Below is a small trained network, with its code and all its weights. Each question gives an input and a target symbol and asks what happens when units are switched off, that is, made to give their printed mean instead of their output.

import numpy as np


def w(rows, s, z=0):
    codes = np.array(rows[::2]) - 128.0
    scale = np.full(codes.shape[1], s)
    scale[-1] = z or s
    return codes * scale


def f(y):
    return y / 2 * (1 + np.tanh(0.7978845608 * (y + 0.044715 * y**3)))


def softmax(a):
    e = np.exp(a - a.max(-1, keepdims=True))
    return e / e.sum(-1, keepdims=True)


def log_softmax(a):
    a = a - a.max(-1, keepdims=True)
    return a - np.log(np.exp(a).sum(-1, keepdims=True))


def net(x, mask):
    ids = ['αγεζηθλξσφω'.index(c) for c in x.split()]
    T = len(ids)
    res = E[ids] + P[:T]
    q, k, v = (res @ M[0].T for M in (Q, K, V))
    z = softmax(np.where(np.tri(T) > 0, q @ k.T / 4**0.5, -1e9)) @ v
    res = res + np.where(mask[0], z, O[0][:, -1]) @ O[0][:, :-1]
    y = f(res @ A[0][:, :-1].T + A[0][:, -1])
    res = res + np.where(mask[1:9], y, B[0][:, -1]) @ B[0][:, :-1]
    return log_softmax(res[-1] @ U[:, :-1].T + U[:, -1])


Q, K, V, O, A, B = {}, {}, {}, {}, {}, {}
E = w([
[122,131,94,66],'α',
[123,139,98,59],'γ',
[189,208,98,196],'ε',
[107,125,171,55],'ζ',
[184,143,165,65],'η',
[144,165,100,31],'θ',
[197,63,35,93],'λ',
[52,45,166,48],'ξ',
[169,138,209,183],'σ',
[167,69,220,227],'φ',
[2,173,30,92],'ω',
],0.0086)
P = w([
[147,195,254,109],'0',
[163,152,193,109],'1',
[165,136,160,106],'2',
[163,132,141,102],'3',
[157,122,130,108],'4',
[153,117,123,114],'5',
[146,109,116,118],'6',
[140,106,114,121],'7',
[138,100,107,123],'8',
[131,98,104,127],'9',
[129,91,99,129],'10',
[127,90,96,127],'11',
[134,96,93,126],'12',
[138,101,94,127],'13',
],0.0076)
Q[0] = w([
[106,87,90,57],'H1',
[154,178,137,213],'H1',
[161,59,67,2],'H1',
[176,57,158,11],'H1',
],0.0087)
K[0] = w([
[62,78,65,138],'H1',
[208,208,171,141],'H1',
[54,20,45,193],'H1',
[38,1,135,189],'H1',
],0.0069)
V[0] = w([
[212,67,106,74],'H1',
[70,217,32,91],'H1',
[35,170,140,40],'H1',
[81,2,196,125],'H1',
],0.0088)
O[0] = w([
[206,70,163,229,237],'H1',
[7,186,85,181,6],'H1',
[1,177,207,105,116],'H1',
[132,30,193,54,64],'H1',
],0.0075,0.0017)
A[0] = w([
[130,47,115,17,167],'N1',
[138,189,136,109,147],'N2',
[121,188,59,158,182],'N3',
[191,187,215,214,253],'N4',
[183,76,64,183,178],'N5',
[36,192,147,84,226],'N6',
[47,174,118,60,180],'N7',
[108,196,2,175,121],'N8',
],0.0085,0.0046)
B[0] = w([
[133,89,188,13,195],'N1',
[145,178,116,112,143],'N2',
[161,93,77,177,176],'N3',
[222,173,196,244,254],'N4',
[158,32,90,138,205],'N5',
[19,188,105,148,158],'N6',
[2,171,54,99,148],'N7',
[111,22,39,149,178],'N8',
],0.0074,0.0071)
U = w([
[196,252,236,207,172],'α',
[186,17,87,216,162],'γ',
[64,60,194,58,143],'ε',
[93,185,135,153,1],'ζ',
[82,174,185,116,166],'η',
[196,90,112,2,116],'θ',
[18,116,47,126,127],'λ',
[134,219,79,83,132],'ξ',
[133,97,123,80,80],'σ',
[98,123,57,110,170],'φ',
[71,213,148,158,90],'ω',
],0.0064,0.0059)

Each question gives the input, a string of symbols that net reads in full, and the target symbol t.
The units are the heads (4 rows each of Q, K, V and O) and the neurons (one row each of A and B). Each row of codes is followed by its name. A weight is (code - 128) times the scale printed after its matrix; where a second scale follows, it is the last column's (O, A, B and U).
mask holds one flag per unit, heads first, then neurons. A switched-off unit (its flag False) gives its mean, the last column of its rows in O or B, instead of its output. The means were averaged over made-up inputs and are rounded, as every weight is.
A unit's drop is (log p(t) with every unit on - log p(t) with that unit switched off) / (log p(t) with every unit on - log p(t) with every unit switched off).
The circuit of an input: a set's keep is (log p(t) with only the set's units on - log p(t) with every unit switched off) / (log p(t) with every unit on - log p(t) with every unit switched off). Starting from all 9 units, units are removed one at a time, each time the one whose removal leaves the highest keep (on an exact tie, the one counted first), for as long as the keep stays at least 0.8.
circuit, biggest first: the units of the circuit, biggest drop first
unit that matters most: the unit with the biggest drop
top k neurons: the k neurons with the biggest drops, biggest first
drop when u is switched off: that unit's drop, to one decimal
input γ γ γ ξ α γ ζ α ω ξ ω ε ζ, target λ: top 3 neurons => [N7; N4; N6]
input ε φ α, target θ: unit that matters most => H1
input γ γ φ ε λ ε ξ ξ φ α γ, target θ: circuit, biggest first => [H1; N1; N4]
input ζ ε ε ε ε φ φ ξ, target θ: top 2 neurons => [N1; N6]
input λ γ ε η, target α: top 2 neurons => [N8; N4]
input γ γ φ ω η ε φ γ γ σ, target α: circuit, biggest first => [N4; N8]
input ξ γ η γ ζ ε ε φ ζ γ ω θ γ, target λ: circuit, biggest first => [H1; N4; N7]
input ε ω ε ξ α ξ, target ε: circuit, biggest first => [H1; N1]
input ε η ω θ, target λ: circuit, biggest first => [H1; N7; N6]
input ω ε α φ ε ε, target γ: circuit, biggest first => [H1; N8; N3]
input ε ξ φ η, target θ: circuit, biggest first => [H1; N1]
input η φ ξ φ ω γ ξ λ σ φ α, target θ: circuit, biggest first => [H1; N1; N4]
input θ φ ε γ ω ε ε ε λ ξ, target ε: circuit, biggest first => [N1; H1; N4]
input λ ε ε φ ζ, target θ: top neuron => [N1]
input γ ε ε η, target α: circuit, biggest first => [H1; N8; N4; N5]
input γ γ φ θ, target θ: drop when N1 is switched off => 0.3
input ε θ α θ η ξ ζ ζ η ε η ξ σ, target α: drop when N8 is switched off => 0.2
input ζ ε ε ε ε σ φ ζ θ, target θ: drop when N1 is switched off => 0.2
input ε σ ε ζ η λ θ α ε ε ε ω γ, target λ: drop when N7 is switched off => 0.1
